In the rows, zero is written as 100.
Each row of numbers belongs to one of the nodes below and depends on some of the facts about them. Some rows are named. Which node is each other row?

Some rows with their names:
 75  96 110 101  67  98 109  84  90 128 103  93 118  96  95 104  91  87  88  73  86 123 122  78 116 111  78 112  89 129  92 105 104 105 120 114  93 : klobrek
 92 103 100  88 104 106  99  92  90  91  70  98 112 100 104  94 100 111  98 117  87  95  94  90  89  93  84  93  98  84  98 112 103 108 103  98  85 : plumudar
125  94 129 132  92 119  92 126 102 111  96 110  89  85 112  81  86  90 128 101  86  98 100 104  85 102 101  90  80  88 102 107 104  82  60  99  91 : kludron
123 103 129 119  90 137  90 107  89 106 100 107 114  92 113  84  91 104 126 108  81 107 114 112  83 101 110  84  76  92 113 106  87  84  76 102  98 : bibrik
 75  85  95  99  63  81  96 112  90  70  93  98  98  88  92  94  92 123 118 111 130 122 128  79 106  93  99  65 114 108 102 101 100  97 127 102 110 : patru
105  40 104 101  86  84 113  96 128 140 106  86 130 110  51  87  78  66 130  66  72  89 122 100  80 116  77 120  57 116  67 116 119  92  73 122 123 : nuskem
 95  92 102  86  94 110  97 102  94  97  81  96 118  98 105  98  95 112 104 113  82 103 107  91  91 103  91  90  92  93 110 118 100  99 101 109  95 : gibravin
123  86 112 106 109  97 104 109 109 106  76 113  98 104  96  74  95  97 104 104 101  89  93  91  86 101  88  87  98  82  96  98 122  98  79 110  92 : logros
111  79  46 105  73  88 100 141  86  47  97  92 110 104 113 119  92  92 128 100 123 127 116  45 128  89  95  94 113  65  91 105  85 133 121  74 119 : ruplo
118  73  96  95  93  98 100 108  96  77  93 113 114  98  95  86  97 121 131 115 118 112 134  93  92  99 105  57 101  92 109  92 106  96 105 117 121 : plesar
 76 148 100 125  96 103  79 120 100 104 170  86  54  74 123 143 109  73  99  87 101 103  77 152 120 105 147 151  99 127 113  98  52  80  93  55 105 : kirem
 93 100  99  90  99 105  98  96  91  92  76  99 111  97 105  99  98 109 104 114  86 100 100  90  92  95  86  92  96  89  99 112 102 106 104 100  89 : draske
101 127  68  78 150  90 103 100 124  89 118  87  72 111  96 148 136  84  75 110  97  85  61 139 120  94 124 131 130 100  96 103  97 115 111  81 101 : vosoklel
119 102 110  99 111 112 104  84  91  98  75 112 116 110  98  75 103 109 100 112  99  95 103  97  84  92  90  80  97  81  95  93 104 106  96 105  92 : gegral
 95  93 103  84  96 111  97 102  95  97  79  98 119  99 105  96  96 111 103 115  82 102 105  94  90 104  92  90  94  94 113 119 101  98 102 111  94 : klemik
 61  86  99  96  82 123  84  75  82  89 111  82 115 111 114  73  68 139  46  77  91 100 104  79  90  78 115  87 100 118 114 105 108 111 112 111  99 : restan
 65 109 104  94  76  85  94  87  78 100  94 103 109  94 105  76  88 109  83 100 113 100 101  81  93 101  85 107  97 104 106  93  86 100 115  91  92 : brefi
123  56  97 100  93  81 100 133 114  82  91 115  96  95  92  81  90 111 132 110 122 103 123  85  92 105 102  60 104  91 109  98 124  89  89 124 120 : pliskas
126 123  77  90 153  95 107  95 124  96 128 100  77 117  91 133 138  82  84 102 110  89  76 146 117  96 133 119 127 101  96  84  99 110 104  90 112 : zezus
101  97 115  87  98 107  98 103  94 106  80 108 116 104  97  74  95 106  92 115  95  98 100 100  85 109  93  82 102  99 120 110 104  91  99 115  94 : dabibri

There are 3 kinds of fact about the nodes: troplo, skagu, sapapom.
troplo: is directly followed by; skagu: sits directly inside; sapapom: uses
fovesa	troplo	skirus; grodrus	troplo	teban; dasa	troplo	gazufler; niluk	troplo	platek; gredo	troplo	gedri; raflaki	troplo	zitriken
trapami	troplo	sozo; trofli	troplo	klobrek; bitrum	troplo	ruplo; robrafu	troplo	plesar; goste	troplo	namik; flasu	troplo	karuzim
veklur	troplo	vefe; skizos	troplo	drefes; mele	troplo	zodran; ludraston	troplo	vevel; britru	troplo	trofli; brama	troplo	kabrim
lamum	troplo	ludraston; bibrek	troplo	plafel; dotrum	troplo	vagar; pesul	troplo	flasu; dovek	troplo	gegral; brugram	troplo	toku
giroklin	troplo	gisam; gazufler	troplo	flefem; fevem	troplo	nevi; lagros	troplo	fesir; mukle	troplo	lopimir; gradul	troplo	plumudar
sozo	troplo	greze; gostos	troplo	klabes; zezus	troplo	trogro; daflem	troplo	riflefol; vefe	troplo	gibravin; gegral	troplo	vosoklel
stizi	troplo	plutru; pebrir	troplo	doflesis; plutru	troplo	desteplum; didror	troplo	draske; zitriken	troplo	bibrek; stuban	troplo	vitru
plutisul	troplo	pliklu; tebrofli	troplo	pafle; pafle	troplo	disom; pluskun	troplo	trapami; sester	troplo	florar; floflek	troplo	skobu
flefem	troplo	brefi; gedri	troplo	klemik; klobrek	troplo	zepil; biko	troplo	stizi; plafel	troplo	mele; dakil	troplo	plaves
drefil	troplo	difaflam; plaves	troplo	boklum; difaflam	troplo	migu; pliskas	troplo	bitrum; restan	troplo	nisosal; skerol	troplo	restan
trubres	troplo	zezus; nuskem	troplo	britru; seplak	troplo	braro; vosoklel	troplo	floflek; risuk	troplo	klokal; kirem	troplo	puzor
tipim	troplo	dasa; kabrim	troplo	brutus; drolin	troplo	kirem; kuros	troplo	sester; drefor	troplo	goste; brezugri	troplo	gradul
gisam	troplo	skizos; totrim	troplo	mukle; pliklu	troplo	bradrul; sipok	troplo	trugrom; plumudar	troplo	braskim; vagar	troplo	flaskin
disom	troplo	mufluk; kiflinis	troplo	tradruski; skugrok	troplo	zivos; seskir	troplo	notis; karuzim	troplo	gostos; pegun	troplo	skabras
tuzar	troplo	seplak; gibravin	troplo	loku; toku	troplo	raflaki; pastolun	troplo	tronifur; doflesis	troplo	drefil; brutus	troplo	drolin
restun	troplo	pusti; boklum	troplo	niluk; teban	troplo	regrostek; skabras	troplo	breplunan; skirus	troplo	zetrak; fatror	troplo	zasistal
ludosas	troplo	didror; regrostek	troplo	drestos; greze	troplo	brilum; mistal	troplo	tebrofli; zasistal	troplo	kuros; trebrir	troplo	patru
braro	troplo	regror; tradruski	troplo	lagros; draske	troplo	klafis; pusti	troplo	stuban; breplunan	troplo	daflem; notis	troplo	lamum
nevi	troplo	plutisul; lopimir	troplo	treskaze; kludron	troplo	bibrik; namik	troplo	skugrok; loku	troplo	risuk; lodrebe	troplo	skerol
logros	troplo	lodrebe; plotrefos	troplo	dakil; ruplo	troplo	flogrir; trugrom	troplo	trebrir; suplem	troplo	rigem; vitru	troplo	tratok
fovesa	skagu	drestos; grodrus	skagu	rosun; dasa	skagu	drelum; niluk	skagu	kiflinis; rigem	skagu	dotrum; gredo	skagu	doflesis
raflaki	skagu	flefa; trapami	skagu	zutram; trofli	skagu	regrostek; bitrum	skagu	toku; robrafu	skagu	plafel; goste	skagu	zezus
flasu	skagu	grodrus; veklur	skagu	goflumu; skizos	skagu	dasa; mele	skagu	flefa; tratok	skagu	dreskul; ludraston	skagu	sester
treskaze	skagu	sabrebis; britru	skagu	regrostek; brama	skagu	gibrer; platek	skagu	kiflinis; lamum	skagu	sester; drestos	skagu	rosun
bibrek	skagu	flefa; dotrum	skagu	vukama; pesul	skagu	grodrus; dovek	skagu	buflugus; brugram	skagu	flefa; giroklin	skagu	dasa
gazufler	skagu	drelum; fevem	skagu	dovek; lagros	skagu	lubrel; mukle	skagu	sabrebis; gradul	skagu	zasistal; sozo	skagu	zutram
gostos	skagu	grodrus; zezus	skagu	kadir; daflem	skagu	drolin; zivos	skagu	zezus; vefe	skagu	goflumu; drefes	skagu	dasa
flogrir	skagu	toku; gegral	skagu	buflugus; stizi	skagu	vosoklel; pebrir	skagu	suskigum; plesar	skagu	plafel; plutru	skagu	vosoklel
didror	skagu	trogro; zitriken	skagu	flefa; stuban	skagu	dreskul; plutisul	skagu	dovek; tebrofli	skagu	kirem; pafle	skagu	kirem
pluskun	skagu	zutram; sester	skagu	kiponus; floflek	skagu	buflugus; zodran	skagu	flefa; flefem	skagu	drelum; gedri	skagu	doflesis
klobrek	skagu	regrostek; biko	skagu	vosoklel; plafel	skagu	flefa; dakil	skagu	kiflinis; drefil	skagu	suskigum; drema	skagu	fesir
plaves	skagu	kiflinis; klokal	skagu	goflumu; difaflam	skagu	suskigum; pliskas	skagu	toku; restan	skagu	vitru; skerol	skagu	vitru
trubres	skagu	kadir; nuskem	skagu	regrostek; seplak	skagu	kabrim; vosoklel	skagu	buflugus; fesir	skagu	lubrel; risuk	skagu	goflumu
kirem	skagu	gibrer; tipim	skagu	drelum; kabrim	skagu	gibrer; drolin	skagu	gibrer; kuros	skagu	kiponus; drefor	skagu	zezus
brezugri	skagu	zasistal; gisam	skagu	dasa; totrim	skagu	sabrebis; skobu	skagu	buflugus; pliklu	skagu	dovek; vevel	skagu	sester
sipok	skagu	zitriken; klafis	skagu	trogro; plumudar	skagu	zasistal; migu	skagu	suskigum; klemik	skagu	doflesis; desteplum	skagu	vosoklel
vagar	skagu	vukama; disom	skagu	kirem; kiflinis	skagu	lubrel; skugrok	skagu	zezus; zetrak	skagu	drestos; seskir	skagu	sester
brefi	skagu	drelum; karuzim	skagu	grodrus; pegun	skagu	drolin; tuzar	skagu	kabrim; gibravin	skagu	goflumu; toku	skagu	flefa
pastolun	skagu	teban; doflesis	skagu	suskigum; brutus	skagu	gibrer; klabes	skagu	grodrus; brilum	skagu	zutram; restun	skagu	dreskul
dabibri	skagu	restun; boklum	skagu	kiflinis; teban	skagu	rosun; mufluk	skagu	kirem; skabras	skagu	drolin; skirus	skagu	drestos
fatror	skagu	kiponus; bregres	skagu	zukos; florar	skagu	kiponus; ludosas	skagu	trogro; regrostek	skagu	rosun; greze	skagu	zutram
regror	skagu	kabrim; mistal	skagu	kirem; riflefol	skagu	drolin; zasistal	skagu	kiponus; trebrir	skagu	zitriken; braro	skagu	kabrim
tronifur	skagu	teban; tradruski	skagu	lubrel; bradrul	skagu	dovek; draske	skagu	trogro; pusti	skagu	dreskul; breplunan	skagu	drolin
notis	skagu	sester; zepil	skagu	regrostek; nevi	skagu	dovek; lopimir	skagu	sabrebis; trogro	skagu	kadir; kludron	skagu	puzor
namik	skagu	zezus; flaskin	skagu	vukama; loku	skagu	goflumu; patru	skagu	zitriken; braskim	skagu	zasistal; bibrik	skagu	puzor
puzor	skagu	gibrer; lodrebe	skagu	vitru; logros	skagu	vitru; plotrefos	skagu	kiflinis; ruplo	skagu	toku; trugrom	skagu	zitriken
nisosal	skagu	vitru; suplem	skagu	dotrum; vitru	skagu	dreskul; fovesa	sapapom	lagros; niluk	sapapom	fesir; gredo	sapapom	zasistal
robrafu	sapapom	toku; goste	sapapom	bregres; mele	sapapom	zasistal; tratok	sapapom	vitru; ludraston	sapapom	zasistal; britru	sapapom	kiponus
pesul	sapapom	restun; sozo	sapapom	gibrer; daflem	sapapom	zutram; drefes	sapapom	kiflinis; flogrir	sapapom	robrafu; stizi	sapapom	drema
plutisul	sapapom	buflugus; tebrofli	sapapom	trubres; pluskun	sapapom	ruplo; floflek	sapapom	trogro; biko	sapapom	lubrel; dakil	sapapom	gibrer
drema	sapapom	kiflinis; klokal	sapapom	drema; restan	sapapom	nisosal; nuskem	sapapom	zasistal; brezugri	sapapom	grodrus; gisam	sapapom	ruplo
pliklu	sapapom	zasistal; migu	sapapom	ruplo; klemik	sapapom	sabrebis; desteplum	sapapom	rosun; tuzar	sapapom	plutisul; gibravin	sapapom	dotrum
dabibri	sapapom	dakil; bregres	sapapom	robrafu; greze	sapapom	kabrim; riflefol	sapapom	vukama; braro	sapapom	ruplo; nevi	sapapom	trubres
loku	sapapom	flefa; bibrik	sapapom	patru; plotrefos	sapapom	sabrebis; nisosal	sapapom	toku

Which node is each row?
No name comes twice in this set of rows, the named rows included.
 88 146 106 130  96 122  82 125 111 102 161  75  53  81 114 152 113  75 103  91  92 110  80 156 126  98 153 140 106 125 106 111  64  82  92  62  99 -> drolin
 69 117 126 116  58 114  78 107  74 108 114  96 104  78 122  81  75 105 105  99  93 108 106  99  88 107 104 113  76 109 121 107  65  77  91  83  91 -> riflefol
 92 104 101  98  99 101 100  94  85  89  74 102 103  89 107 101 102 104 110 115  89 102 101  88  95  92  80  88  99  90  90 107 103 110 107  92  86 -> lagros
 68 120 126 124  59 111  80 103  70 104 112  99  97  73 124  85  77 102 108  98  96 108 105  97  90 102  99 112  77 107 112 103  66  82  93  75  88 -> mufluk
103 112  75  98 128  75 118  92 120 131 153  98  71  95  95 165 132  45  87  61  94 113  96 128 146 118 107 145 113 144  82  86 108 114 116  96 118 -> rosun
107  53 105 100  95  89 102 104 128 110  89  86 122 116  51  68  79  90 130  96  90  73 103 109  63  99  91 104  71  90  74 117 111  89  67 107 115 -> gredo
 67 107 105  86  79  89  93  87  82 103  90 101 115 103 101  71  88 113  73 103 111  96  97  84  89 105  88 107  98 102 114  98  85  97 115  97  92 -> niluk
124 106 133 122  87 143  88 111  86 107 101 108 113  88 117  83  88 104 130 109  78 109 114 117  81 103 112  83  74  93 117 109  84  79  72 102  96 -> tebrofli
123  70 112 101  98  98 112 107 113 137  96 111 111 102  95  88  91  78 102  78  82 103 114  87 100 123  81 102  83 108 100 102 127  95  81 131 103 -> fovesa
 91  86  99  92  88 102 106  91  91 119  95  99 119  88 106 118  97  88 108  87  71 116 121  83 108 113  75 105  83 115  95 112 108 108 108 114  99 -> zetrak
 87 104  69  94  64  98  95 116  84  92 109  86 132 129 111  82  77  90  63  81 118 108  91  52 114 107  97 140  98  75 116 102  62 119 115  77 104 -> migu
 81 116  77  92 108  81 114  92 122 132 158  82  79 103  88 165 127  55  68  57  95 117  97 127 151 118 117 151 116 153  91  97 100 110 128 100 114 -> drestos
105  66  43  97 136  85  90 102 109  45 175  98  61  95 115 136 110 123  91  79 134 109 120 125 124  72 166  66 137 134 105  68 118 119 120 102 160 -> toku

The same nodes again, as new rows of numbers:
Some nodes and their rows:
100  78  78  93  78 131 104 123  86 113  79  92  89  94  92  89  97 112  95  93  86  73  96 102  97  89 135 105  87 : skobu
112  82  78 100  90 119 118 127  99 115  95 108  94  91  97  99 113 100 109  84  83  84 101  92  94  99 129 101  94 : drefes
 81 103  77 121 106  92  82  93  91 103  75 104  93 102 109 109  94  94 106 121 110 102  74 125 120 102 100 100 103 : skirus
 82  95  70  99  83 117  80 102 113  93 111 108 108 125  67  77 112  90 118 110 117  88  95  96 138 115  83  91 116 : skabras
 88 109  54  90  83 124  91 122 100 117  94  89 129 112  53  73 100 109 102  98 104  71  99 104 134 111 103  99 107 : drolin
 94  93  61 101  80 117  89 101 111 108 102  97  98 124  77  75 121 107  98 102 103  94  98 102 120 107  93  93 109 : brutus
 96  87  79  98  85 119  95 122  96 105  88  96  94  97  92  93 100 110 100  93  91  88  99 102 105  94 123 105  92 : loku
 86  99  92 109  98  92  85 101 112  93 113 100  77 109  98 109  95 102 113 115 103 125  94  93 128 110  86  98 105 : veklur
 94  91  59 123 118 124  95  93  77 120  62 114  94 106 104  88  84  86  85 105  90  75  80 128 102  92 108 100  91 : gostos
 91  97  67 105  85 108  85  96 117 101 111  99  93 127  79  80 120 105 102 107 106 107  97  98 127 112  82  91 112 : seplak
103  72  71  89  73 139 108 128  80 119  69  91  94  93  92  82 100 113  93  88  84  59  96 107  90  84 144 105  86 : platek
 89  92  89 105  93 102  88 106 105  98 104  99  81 106  96 103  97 104 108 110 100 111  94  96 119 105  97  99 100 : mukle
 90 101  92 109  95  99  83  92 115  81 119 103  69 104 102 109  97  97 101 116 103 121  90  95 130 110  94 100  96 : seskir
 90  90  90 105  92 103  88 105 105  96 105 100  79 107  98 102  98 102 110 110 100 111  94  96 118 104  98  98 101 : vagar
 90  90 105 103  96  94  88 109 113  89 121  99  67 105 100 113  91 104 116 112  97 130 101  81 124 109  90 100 100 : sipok
 80  77  91  87  98 130  90 114 115  86  98 109 110 100  99 113 104 104 100  90 102 102  96 114 124  90 116 118  94 : bregres
126  93  81 117  91 106  66 130 110  97 104  83  94  99  92  89  98  95 104  98  92 102 108 105 126  92 123 102 100 : sozo
 90 111  81  98  98 101  94 121  98 115  99  80  95  94  85 105  83 117  98 103  90 108  98  99 123 106 106 106  97 : dreskul
 93 106  91  93  96 102  97 129  98 112 107  78  88  89  85 109  78 121 100 100  85 113 104  88 121 106 110 108  94 : flefa
 90 110  81  99  97 102  92 120  97 114  98  82  95  95  85 104  86 116  98 103  91 107  97  99 122 105 106 106  97 : vukama

Name these rows:
No name comes twice in this set of rows, the named rows included.
103 103  40  87  75 135 105 127  91 136  76  76 124 106  61  65 109 128  78  84  87  63 102 113 109  99 126 103  96 -> puzor
143  97  86 128  96  97  46 133 122  87 118  78  89 101  95  91  97  85 109 101  94 115 114 105 140  91 121 100 105 -> dakil
104  91  73  82  82 130 112 144  81 129  77  73 102  81  80  92  80 130  88  84  73  72 105  98 100  90 145 113  81 -> plafel
 96  79  82  94  89 128  99 121 100 103  90  98 100  96  96  98 100 108  99  92  92  86  98 106 109  89 124 108  92 -> restan
 87  89  93 100  97 105  86 114 113  88 107 104  90 102  98 109  98 106 109 101  99 116  99  97 122 101 104 107  97 -> goste
121  87  85 105  99 107 131 129 109 117 113 120  90  87 102 112 123  87 121  78  79  97 105  79  90 109 123  98 102 -> drema
 86 114  63 118  63 124 107 118 114  90 113 101  98 112  95  60 122 114  99 106  98  90  94 115 107  98  71  88 121 -> braro
 84 112  97 103 110  78  88 123 108 113 112  82  91 103  86 117  77 119 119 112  96 139 105  84 134 115  79 102 106 -> dovek
 84  89 103 105 100  87  87 115 108 101 112  97  77 111  97 111  90 106 126 113 100 131 102  82 122 108  81  97 109 -> fevem
118  77  67  94  80 135 126 139  87 125  76 104 105  84  93  89 114 105 100  71  76  59 103  99  79  89 153 105  86 -> klokal
 82 112  92 123  76 109 105 124 109  81 116 102  80  94 114  90  98 110 110 113  94 108  92 108 107  95  75  94 114 -> gisam
 76  67 103 104 111 121 103 132  92 113  88  88 118  94  78  85 105 119 100  81  94 100 123  80 104  86 118  89  89 -> pliklu
 79 126  70 119 115  82  83 102  90 114  75  88 108  96  97 116  80 106  99 121 105 110  79 126 133 109  96 106 101 -> teban

